Here is a tiny trained network, its code and every weight. The questions are about switching its units off for an input and a class, where a switched-off unit gives its printed mean instead of its output.

import numpy as np


def w(rows, s, z=0):
    codes = np.array(rows[::2]) - 128.0
    scale = np.full(codes.shape[1], s)
    scale[-1] = z or s
    return codes * scale


def norm(h):
    return h / np.sqrt((h * h).mean(-1, keepdims=True) + 1e-5)


def f(y):
    return np.maximum(y, 0)


def log_softmax(a):
    a = a - a.max(-1, keepdims=True)
    return a - np.log(np.exp(a).sum(-1, keepdims=True))


def net(x, mask):
    res = np.array(x, float).reshape(1, 4) / 4 @ E
    u = 0
    for l in range(4):
        y = f(norm(res) @ A[l][:, :-1].T + A[l][:, -1])
        res = res + np.where(mask[u : u + 9], y, B[l][:, -1]) @ B[l][:, :-1]
        u += 9
    return log_softmax(norm(res)[-1] @ U[:, :-1].T + U[:, -1])


A, B = {}, {}
E = w([
[37,35,1,243,97,42],'x0',
[168,101,16,176,66,186],'x1',
[170,159,47,194,237,78],'x2',
[87,81,34,177,229,180],'x3',
],0.004)
A[0] = w([
[85,65,150,80,62,100,40],'0.n0',
[85,47,122,162,140,137,140],'0.n1',
[132,118,156,145,111,56,3],'0.n2',
[123,124,180,76,94,127,132],'0.n3',
[206,141,126,187,73,142,59],'0.n4',
[49,87,120,136,77,144,104],'0.n5',
[106,147,118,91,111,79,47],'0.n6',
[116,136,113,80,105,1,26],'0.n7',
[147,110,67,63,99,118,124],'0.n8',
],0.0086,0.0031)
B[0] = w([
[79,116,153,135,159,128,218],'0.n0',
[107,128,116,56,117,102,253],'0.n1',
[129,213,154,254,46,71,164],'0.n2',
[114,207,111,70,99,118,236],'0.n3',
[106,115,177,232,108,150,189],'0.n4',
[96,87,243,118,168,92,243],'0.n5',
[126,128,81,203,137,132,149],'0.n6',
[89,173,190,164,21,14,203],'0.n7',
[125,64,158,170,175,121,178],'0.n8',
],0.0072,0.0039)
A[1] = w([
[81,132,169,51,212,97,139],'1.n0',
[123,171,177,163,96,155,105],'1.n1',
[170,103,131,168,175,231,180],'1.n2',
[136,170,170,173,115,163,150],'1.n3',
[124,46,80,150,67,124,108],'1.n4',
[123,84,99,149,154,62,105],'1.n5',
[253,143,130,157,148,107,253],'1.n6',
[115,232,197,107,188,169,150],'1.n7',
[134,19,57,117,133,102,105],'1.n8',
],0.0069,0.0021)
B[1] = w([
[165,126,172,152,195,182,246],'1.n0',
[233,144,117,148,84,133,195],'1.n1',
[116,3,210,128,105,104,198],'1.n2',
[72,144,89,166,88,109,191],'1.n3',
[185,122,179,84,214,167,195],'1.n4',
[134,215,131,150,155,87,211],'1.n5',
[57,36,108,201,134,164,199],'1.n6',
[226,109,26,90,49,55,255],'1.n7',
[114,170,128,147,142,211,208],'1.n8',
],0.0057,0.0043)
A[2] = w([
[92,103,119,116,160,87,154],'2.n0',
[214,53,148,143,53,83,205],'2.n1',
[216,127,192,123,87,185,116],'2.n2',
[220,155,121,159,159,191,137],'2.n3',
[198,85,115,117,200,91,7],'2.n4',
[156,44,48,102,140,123,130],'2.n5',
[18,149,96,105,164,120,145],'2.n6',
[2,74,100,41,104,170,46],'2.n7',
[70,173,130,154,158,121,114],'2.n8',
],0.0067,0.0018)
B[2] = w([
[120,179,186,73,86,155,181],'2.n0',
[135,159,84,125,176,68,254],'2.n1',
[89,146,70,94,183,235,206],'2.n2',
[141,68,156,88,90,55,181],'2.n3',
[46,111,112,211,212,37,170],'2.n4',
[98,171,103,39,80,2,182],'2.n5',
[82,225,126,251,157,175,186],'2.n6',
[107,35,210,44,115,128,162],'2.n7',
[118,183,57,135,57,132,179],'2.n8',
],0.0051,0.0047)
A[3] = w([
[129,195,211,132,77,171,124],'3.n0',
[129,66,66,212,97,179,4],'3.n1',
[73,176,26,164,147,211,90],'3.n2',
[171,238,80,2,94,206,86],'3.n3',
[145,174,65,210,166,138,201],'3.n4',
[31,136,220,120,49,89,66],'3.n5',
[167,127,147,141,212,248,177],'3.n6',
[21,58,114,245,125,87,72],'3.n7',
[211,83,149,210,141,205,115],'3.n8',
],0.0061,0.0028)
B[3] = w([
[170,87,69,154,176,166,180],'3.n0',
[194,147,216,152,105,171,154],'3.n1',
[35,152,97,183,155,190,165],'3.n2',
[170,200,90,22,82,228,206],'3.n3',
[102,78,90,86,120,169,206],'3.n4',
[146,174,153,136,159,123,214],'3.n5',
[117,137,52,110,71,86,167],'3.n6',
[182,178,142,105,127,162,254],'3.n7',
[181,1,111,207,75,144,153],'3.n8',
],0.0079,0.0057)
U = w([
[205,60,129,232,97,197,141],'0',
[151,104,69,148,59,113,2],'1',
[191,186,94,26,87,191,169],'2',
[58,177,53,198,179,206,161],'3',
[122,220,162,216,50,49,144],'4',
[98,22,120,86,118,175,70],'5',
[62,118,251,114,172,167,131],'6',
[164,80,75,118,211,40,126],'7',
],0.017,0.006)

Each question gives the input, the list of numbers given to net, and the class t.
The units are the neurons (one row each of A and B). Each row of codes is followed by its name. A weight is (code - 128) times the scale printed after its matrix; where a second scale follows, it is the last column's (A, B and U).
mask holds one flag per neuron, layer by layer. A switched-off neuron (its flag False) gives its mean, the last column of its row in B, instead of its output. The means were averaged over made-up inputs and are rounded, as every weight is.
A unit's drop is (log p(t) with every unit on - log p(t) with that unit switched off) / (log p(t) with every unit on - log p(t) with every unit switched off).
The circuit of an input: a set's keep is (log p(t) with only the set's units on - log p(t) with every unit switched off) / (log p(t) with every unit on - log p(t) with every unit switched off). Starting from the 12 units with the biggest drops (on a tie, the unit counted first), units are removed one at a time, each time the one whose removal leaves the highest keep (on an exact tie, the one counted first), for as long as the keep stays at least 0.8.
units of the circuit, in order: the units of the circuit, biggest drop first
most important unit: the unit with the biggest drop
k most important neurons: the k neurons with the biggest drops, biggest first
k most important neurons of layer l: the k neurons of layer l with the biggest drops, biggest first
drop of u: that unit's drop, to one decimal
input [-8,4,0,5], class 7: most important unit : 1.n2
input [2,6,0,2], class 0: units of the circuit, in order : [3.n8, 1.n4]
input [2,-7,-8,-5], class 4: 2 most important neurons : [0.n7, 0.n2]
input [0,2,2,1], class 0: 4 most important neurons : [1.n7, 0.n7, 0.n3, 1.n8]
input [2,7,-4,-2], class 0: 2 most important neurons : [0.n4, 3.n8]
input [-2,5,-3,3], class 5: units of the circuit, in order : [0.n7, 1.n2, 1.n5, 2.n7]
input [6,5,-5,7], class 6: 2 most important neurons : [2.n7, 0.n5]
input [-7,7,-7,8], class 5: units of the circuit, in order : [1.n2, 3.n7]
input [1,1,1,1], class 3: 2 most important neurons : [1.n7, 1.n8]
input [8,-7,5,2], class 4: 2 most important neurons : [0.n7, 2.n2]
input [0,5,-5,6], class 5: 2 most important neurons : [3.n6, 1.n8]
input [8,1,-3,1], class 6: drop of 0.n5 : 0.2
input [1,4,-1,0], class 0: drop of 0.n4 : 0.1
input [3,-3,-4,7], class 6: units of the circuit, in order : [0.n5]
input [6,3,4,-2], class 3: drop of 1.n7 : 0.2
input [-4,5,6,2], class 0: drop of 1.n6 : 1.3
input [-2,-7,6,-2], class 7: 2 most important neurons of layer 1 : [1.n7, 1.n0]
